arr =
[[130 129 126 133 120 120 124 111 138 133 131]
 [140 126 132 126 133 126 132 133 130 128 128]
 [143 136 141 126 127 139 133 133 133 125 132]
 [135 131 133 129 135 145 127 125 148 121 124]
 [121 122 122 129 116 121 128 123 107 136 123]
 [127 126 122 126 141 124 130 130 140 123 112]
 [113 121 127 136 126 123 126 126 118 126 125]
 [131 126 126 128 143 129 129 121 142 127 122]
 [125 122 127 129 124 117 129 133 120 121 125]
 [129 136 122 127 126 132 135 126 123 132 117]
 [137 121 130 130 134 137 133 126 133 123 107]
 [124 120 127 128 131 123 120 130 126 133 133]
 [129 127 126 125 133 134 135 143 119 124 127]]
Indices start at 0.
(0, 0) => 130
(5, 5) => 124
(12, 8) => 119
(1, 6) => 132
(6, 1) => 121
(6, 8) => 118
(12, 9) => 124
(2, 9) => 125
(1, 9) => 128
(4, 2) => 122
(2, 4) => 127
(12, 10) => 127
(0, 8) => 138
(8, 3) => 129
(7, 1) => 126
(2, 1) => 136
(2, 3) => 126
(4, 4) => 116
(8, 1) => 122
(11, 9) => 133
(11, 7) => 130
(5, 0) => 127
(12, 6) => 135
(6, 0) => 113
(11, 4) => 131
(4, 9) => 136
(12, 5) => 134
(10, 9) => 123
(11, 10) => 133
(0, 1) => 129
(5, 9) => 123
(2, 0) => 143
(11, 3) => 128
(7, 3) => 128

grid = [128 115 154 112 128 135 122 105 100]
grid[0] => 128
grid[8] => 100
grid[7] => 105
grid[1] => 115

x = [133 105 130 144 130 120 128 129 128 128 129 129 127]
x[0] -> 133
x[10] -> 129
x[-1] -> 127
x[-6] -> 129

B =
[[135 127 116 115 131 134 115 127 128 125 122 144 123 137]
 [124 126 121 130 121 139 115 142 125 134 118 122 123 138]
 [126 120 119 113 129 134 109 130 131 121 129 137 117 139]
 [130 122 118 121 133 136 106 133 132 130 120 135 117 144]
 [123 125 121 130 121 138 115 143 125 135 117 122 124 138]
 [129 127 119 131 117 140 119 137 119 129 127 123 118 134]
 [135 128 116 116 132 135 116 128 129 126 122 144 124 136]
 [135 128 117 117 133 136 116 129 129 127 123 143 125 136]
 [132 127 120 128 118 141 119 133 120 131 129 124 119 132]
 [135 122 118 123 129 139 108 130 130 127 122 138 115 140]
 [132 128 122 125 119 143 119 139 122 133 126 122 125 132]
 [122 124 121 130 121 138 115 143 126 136 116 123 124 138]
 [135 122 117 122 128 139 107 129 129 126 122 140 114 140]]
B[0, 0] -> 135
B[6, 1] -> 128
B[9, 11] -> 138
B[5] -> [129, 127, 119, 131, 117, 140, 119, 137, 119, 129, 127, 123, 118, 134]
B[1, 8] -> 125
B[11, 2] -> 121
B[0, 13] -> 137
B[0, 12] -> 123
B[6, 2] -> 116
B[:, 8] -> [128, 125, 131, 132, 125, 119, 129, 129, 120, 130, 122, 126, 129]
B[10] -> [132, 128, 122, 125, 119, 143, 119, 139, 122, 133, 126, 122, 125, 132]
B[7, 8] -> 129
B[8, 7] -> 133
B[:, 13] -> [137, 138, 139, 144, 138, 134, 136, 136, 132, 140, 132, 138, 140]
B[10, 0] -> 132
B[:, 4] -> [131, 121, 129, 133, 121, 117, 132, 133, 118, 129, 119, 121, 128]
B[6, 9] -> 126
B[10, 3] -> 125
B[:, 0] -> [135, 124, 126, 130, 123, 129, 135, 135, 132, 135, 132, 122, 135]
B[2, 5] -> 134
B[4, 1] -> 125
B[3, 8] -> 132
B[10, 2] -> 122
B[9, 2] -> 118
B[:, 7] -> [127, 142, 130, 133, 143, 137, 128, 129, 133, 130, 139, 143, 129]
B[0, 10] -> 122
B[10, 6] -> 119
B[7, 7] -> 129
B[11, 6] -> 115
B[5, 7] -> 137
B[0, 8] -> 128
B[4, 13] -> 138
B[:, 9] -> [125, 134, 121, 130, 135, 129, 126, 127, 131, 127, 133, 136, 126]
B[8, 10] -> 129
B[2, 9] -> 121

data =
array([[137, 122, 125, 140],
       [146, 150, 135, 122],
       [134, 138, 121, 141],
       [118, 133, 138, 120]])
Indices start at 0.
(0, 0) => 137
(0, 2) => 125
(3, 0) => 118
(3, 3) => 120
(1, 2) => 135
(1, 1) => 150
